Here is a tiny trained network, its code and every weight. The questions are about switching its units off for an input and a target symbol, where a switched-off unit gives its printed mean instead of its output.

import numpy as np


def w(rows, s, z=0):
    codes = np.array(rows[::2]) - 128.0
    scale = np.full(codes.shape[1], s)
    scale[-1] = z or s
    return codes * scale


def f(y):
    return np.maximum(y, 0)


def softmax(a):
    e = np.exp(a - a.max(-1, keepdims=True))
    return e / e.sum(-1, keepdims=True)


def log_softmax(a):
    a = a - a.max(-1, keepdims=True)
    return a - np.log(np.exp(a).sum(-1, keepdims=True))


def net(x, mask):
    ids = ['βδζθλμξστφψω'.index(c) for c in x.split()]
    T = len(ids)
    res = E[ids] + P[:T]
    u = 0
    for l in range(3):
        r = res
        for j in range(3):
            rows = slice(2 * j, 2 * j + 2)
            q, k, v = (r @ M[l][rows].T for M in (Q, K, V))
            z = softmax(np.where(np.tri(T) > 0, q @ k.T / 2**0.5, -1e9)) @ v
            o = O[l][rows]
            res = res + np.where(mask[u + j], z, o[:, -1]) @ o[:, :-1]
        u += 3
        y = f(res @ A[l][:, :-1].T + A[l][:, -1])
        res = res + np.where(mask[u : u + 4], y, B[l][:, -1]) @ B[l][:, :-1]
        u += 4
    return log_softmax(res[-1] @ U[:, :-1].T + U[:, -1])


Q, K, V, O, A, B = {}, {}, {}, {}, {}, {}
E = w([
[101,154,144,211,105,146,110,242],'β',
[107,148,205,163,207,79,156,85],'δ',
[168,86,166,96,216,166,201,145],'ζ',
[119,102,99,51,110,207,129,172],'θ',
[53,187,132,167,127,160,133,66],'λ',
[108,199,104,246,187,95,149,120],'μ',
[107,175,54,88,160,98,93,192],'ξ',
[74,108,167,105,43,95,70,84],'σ',
[157,84,55,177,62,62,63,184],'τ',
[86,160,149,197,202,225,121,167],'φ',
[107,192,234,120,35,182,179,118],'ψ',
[190,113,114,126,2,146,150,66],'ω',
],0.02)
P = w([
[146,176,135,83,67,77,4,113],'0',
[97,151,122,101,116,103,81,108],'1',
[145,175,116,112,122,120,103,126],'2',
[113,145,119,121,120,129,111,122],'3',
[127,154,124,129,122,137,119,131],'4',
[122,152,123,131,139,127,132,148],'5',
[117,146,120,143,129,141,133,142],'6',
[112,137,124,140,143,131,145,158],'7',
[104,135,127,153,127,149,144,151],'8',
[93,117,119,149,133,133,146,161],'9',
[91,119,128,170,113,151,142,161],'10',
[70,98,119,168,127,123,146,150],'11',
],0.011)
Q[0] = w([
[92,133,125,77,162,81,104,77],'L0H0',
[74,157,228,146,69,135,150,142],'L0H0',
[133,95,95,230,118,110,142,131],'L0H1',
[111,169,117,90,127,139,175,146],'L0H1',
[76,194,251,109,88,151,113,101],'L0H2',
[77,157,94,154,201,165,117,155],'L0H2',
],0.024)
K[0] = w([
[115,169,145,117,174,110,100,77],'L0H0',
[64,142,208,155,26,152,143,118],'L0H0',
[109,165,136,161,52,83,205,175],'L0H1',
[156,127,97,100,158,199,137,146],'L0H1',
[123,217,159,253,69,195,130,117],'L0H2',
[31,95,140,155,177,140,123,177],'L0H2',
],0.022)
V[0] = w([
[216,171,131,131,96,131,180,199],'L0H0',
[114,91,125,153,168,132,94,93],'L0H0',
[168,105,64,127,184,180,93,97],'L0H1',
[137,118,110,161,125,110,102,142],'L0H1',
[187,205,129,90,143,170,141,128],'L0H2',
[38,110,78,129,122,88,254,137],'L0H2',
],0.0091)
O[0] = w([
[100,70,85,22,103,41,159,170,230],'L0H0',
[187,217,168,207,122,172,88,185,1],'L0H0',
[95,94,61,92,234,4,136,156,34],'L0H1',
[219,178,129,112,208,135,198,122,70],'L0H1',
[24,94,114,186,170,161,118,72,205],'L0H2',
[110,89,117,74,42,36,104,138,122],'L0H2',
],0.004,0.0069)
A[0] = w([
[139,160,129,163,122,104,35,219,150],'L0N0',
[148,77,189,129,69,223,174,115,88],'L0N1',
[254,31,68,62,125,144,58,225,102],'L0N2',
[246,55,57,244,170,6,109,116,2],'L0N3',
],0.0076,0.0027)
B[0] = w([
[154,145,90,149,153,163,217,72,179],'L0N0',
[131,127,86,88,254,44,191,148,254],'L0N1',
[67,76,138,171,154,174,142,35,178],'L0N2',
[41,202,255,83,156,163,79,106,152],'L0N3',
],0.0076,0.0073)
Q[1] = w([
[162,128,126,106,120,137,99,149],'L1H0',
[122,114,115,158,130,140,141,100],'L1H0',
[81,181,111,88,62,148,154,136],'L1H1',
[189,72,131,115,99,133,48,203],'L1H1',
[149,115,206,83,142,144,100,95],'L1H2',
[202,80,131,252,72,117,60,137],'L1H2',
],0.021)
K[1] = w([
[143,148,145,102,131,150,115,117],'L1H0',
[146,135,109,114,139,134,131,137],'L1H0',
[167,81,136,136,162,151,101,140],'L1H1',
[138,164,113,189,95,105,64,72],'L1H1',
[139,140,176,134,147,124,78,57],'L1H2',
[172,85,118,252,110,129,47,109],'L1H2',
],0.023)
V[1] = w([
[193,196,133,43,163,158,107,168],'L1H0',
[113,60,5,166,157,124,231,207],'L1H0',
[77,76,131,243,122,155,183,14],'L1H1',
[137,93,140,143,183,92,135,110],'L1H1',
[114,133,138,2,112,164,135,179],'L1H2',
[165,93,96,119,123,227,141,158],'L1H2',
],0.0081)
O[1] = w([
[4,90,164,83,167,58,184,147,53],'L1H0',
[199,141,46,170,149,103,178,205,177],'L1H0',
[169,65,149,120,128,180,188,67,225],'L1H1',
[96,49,149,188,91,86,142,138,206],'L1H1',
[114,49,125,247,125,93,51,151,254],'L1H2',
[163,116,156,19,122,190,155,107,2],'L1H2',
],0.0047,0.0055)
A[1] = w([
[171,109,109,59,63,80,118,115,56],'L1N0',
[156,134,86,204,134,157,91,134,64],'L1N1',
[44,185,95,157,92,117,158,127,250],'L1N2',
[135,38,132,83,255,66,83,96,193],'L1N3',
],0.0092,0.0017)
B[1] = w([
[159,96,154,127,250,241,106,83,137],'L1N0',
[92,147,153,68,132,75,171,165,161],'L1N1',
[254,122,99,184,107,109,132,54,253],'L1N2',
[192,157,173,177,64,167,58,126,184],'L1N3',
],0.008,0.011)
Q[2] = w([
[139,124,161,206,108,150,136,104],'L2H0',
[193,111,170,82,135,121,78,181],'L2H0',
[176,94,97,165,123,173,118,222],'L2H1',
[37,194,91,123,108,119,66,249],'L2H1',
[134,132,151,111,115,124,86,183],'L2H2',
[160,104,148,161,124,191,144,115],'L2H2',
],0.018)
K[2] = w([
[146,13,105,199,122,126,176,196],'L2H0',
[81,146,191,163,55,83,144,75],'L2H0',
[85,128,187,70,51,4,144,138],'L2H1',
[68,236,199,138,76,127,109,11],'L2H1',
[93,198,168,73,132,140,123,91],'L2H2',
[123,44,130,114,138,92,167,166],'L2H2',
],0.016)
V[2] = w([
[159,115,102,100,42,117,195,79],'L2H0',
[226,153,199,119,115,82,116,112],'L2H0',
[103,88,136,117,211,64,169,55],'L2H1',
[160,107,47,112,161,153,51,117],'L2H1',
[160,126,147,17,97,163,151,133],'L2H2',
[91,247,101,140,132,115,73,108],'L2H2',
],0.013)
O[2] = w([
[163,177,48,8,96,155,103,167,151],'L2H0',
[253,66,143,158,123,108,78,178,188],'L2H0',
[186,49,114,102,234,109,149,39,180],'L2H1',
[116,173,105,123,110,84,15,65,116],'L2H1',
[125,131,185,116,102,60,183,60,10],'L2H2',
[116,41,15,195,112,127,206,192,50],'L2H2',
],0.0061,0.011)
A[2] = w([
[99,44,134,79,36,4,183,112,4],'L2N0',
[136,180,116,193,130,79,134,110,231],'L2N1',
[121,41,153,73,127,171,160,138,138],'L2N2',
[115,47,137,88,93,118,51,139,21],'L2N3',
],0.014,0.0019)
B[2] = w([
[131,10,92,2,155,219,206,190,152],'L2N0',
[108,108,132,60,139,141,120,219,254],'L2N1',
[52,138,137,115,16,49,116,140,194],'L2N2',
[68,223,147,60,170,120,175,177,166],'L2N3',
],0.0091,0.013)
U = w([
[160,167,95,121,102,41,197,136,66],'β',
[171,93,186,117,121,184,50,173,150],'δ',
[168,106,142,175,120,86,122,120,132],'ζ',
[95,103,108,115,85,157,109,90,63],'θ',
[125,121,45,122,146,120,77,151,234],'λ',
[179,201,107,126,108,155,179,170,157],'μ',
[187,110,80,129,186,156,151,145,3],'ξ',
[61,157,117,77,117,158,98,137,73],'σ',
[166,101,99,142,87,255,104,85,135],'τ',
[99,119,140,143,205,194,175,109,135],'φ',
[138,53,115,35,134,222,104,163,114],'ψ',
[172,121,109,76,183,112,100,83,136],'ω',
],0.007,0.0045)

Each question gives the input, a string of symbols that net reads in full, and the target symbol t.
The units are the heads (2 rows each of Q, K, V and O) and the neurons (one row each of A and B). Each row of codes is followed by its name. A weight is (code - 128) times the scale printed after its matrix; where a second scale follows, it is the last column's (O, A, B and U).
mask holds one flag per unit, layer by layer, with each layer's heads first. A switched-off unit (its flag False) gives its mean, the last column of its rows in O or B, instead of its output. The means were averaged over made-up inputs and are rounded, as every weight is.
A unit's drop is (log p(t) with every unit on - log p(t) with that unit switched off) / (log p(t) with every unit on - log p(t) with every unit switched off).
The circuit of an input: a set's keep is (log p(t) with only the set's units on - log p(t) with every unit switched off) / (log p(t) with every unit on - log p(t) with every unit switched off). Starting from the 12 units with the biggest drops (on a tie, the unit counted first), units are removed one at a time, each time the one whose removal leaves the highest keep (on an exact tie, the one counted first), for as long as the keep stays at least 0.8.
units of the circuit, in order: the units of the circuit, biggest drop first
most important unit: the unit with the biggest drop
k most important neurons: the k neurons with the biggest drops, biggest first
top k neurons in layer l: the k neurons of layer l with the biggest drops, biggest first
heads that matter: for each layer, one digit per head in row order, 1 if its drop is at least 0.15 and else 0, layers parted by /
input τ θ τ θ, target σ: most important unit => L0N2
input λ τ λ φ μ λ, target φ: 4 most important neurons => L0N3; L1N2; L1N3; L2N2
input θ ζ σ, target δ: units of the circuit, in order => L1N3; L2H0
input μ ξ ψ σ λ, target λ: units of the circuit, in order => L2H2; L1H1
input ψ ζ ψ ψ θ, target θ: units of the circuit, in order => L2N2; L0N2; L2H1; L2N1
input ψ ξ ω ψ, target ω: top 2 neurons in layer 1 => L1N1; L1N0
input φ θ ψ β λ μ β μ μ φ ψ τ, target φ: units of the circuit, in order => L2H0; L1H2; L0N2
input δ σ β ψ ζ ψ, target δ: 2 most important neurons => L1N3; L2N1
input ψ μ ζ ψ ζ μ θ ψ σ, target σ: units of the circuit, in order => L1N3; L2H1; L2N3
input λ δ ψ ζ β ψ λ, target μ: heads that matter => 000 / 100 / 110
input ψ ω ψ μ ψ β ψ, target μ: units of the circuit, in order => L2H1; L1H0
input ψ λ ψ φ ψ, target φ: heads that matter => 000 / 000 / 100
input ω ω δ μ, target ω: heads that matter => 000 / 001 / 011
input ψ ψ λ, target τ: most important unit => L0H2
input λ λ λ σ ζ ω λ ζ τ, target δ: units of the circuit, in order => L0N3; L1N3; L2H0
input ψ ζ λ δ ζ ψ ω, target ω: 2 most important neurons => L0N1; L1N0
input ψ θ μ ψ, target σ: units of the circuit, in order => L2H1; L2H0
input λ β ψ ψ τ ψ λ ζ ζ ψ μ, target δ: units of the circuit, in order => L1N3; L2H0; L2H2; L0N3
input ω ζ ψ τ ζ ξ, target ξ: 2 most important neurons => L0N0; L2N2
input σ θ φ φ ψ ζ, target ζ: heads that matter => 000 / 000 / 110
input θ ψ σ ψ ζ ω λ λ ψ ψ δ, target ω: units of the circuit, in order => L2H1
input β ψ ψ ψ λ λ ψ ζ ψ ξ β ψ, target μ: units of the circuit, in order => L1N3; L2H1; L1H0
input λ σ μ σ ψ, target ψ: units of the circuit, in order => L2N0; L2H2; L0H0; L0N3
input ψ μ λ λ φ, target φ: heads that matter => 000 / 000 / 100
input ζ ξ λ ψ ζ τ δ θ ψ σ, target σ: units of the circuit, in order => L1N3; L2N3; L2H1
input ζ μ σ ψ δ μ φ ξ ψ θ, target σ: 3 most important neurons => L2N2; L1N2; L0N1
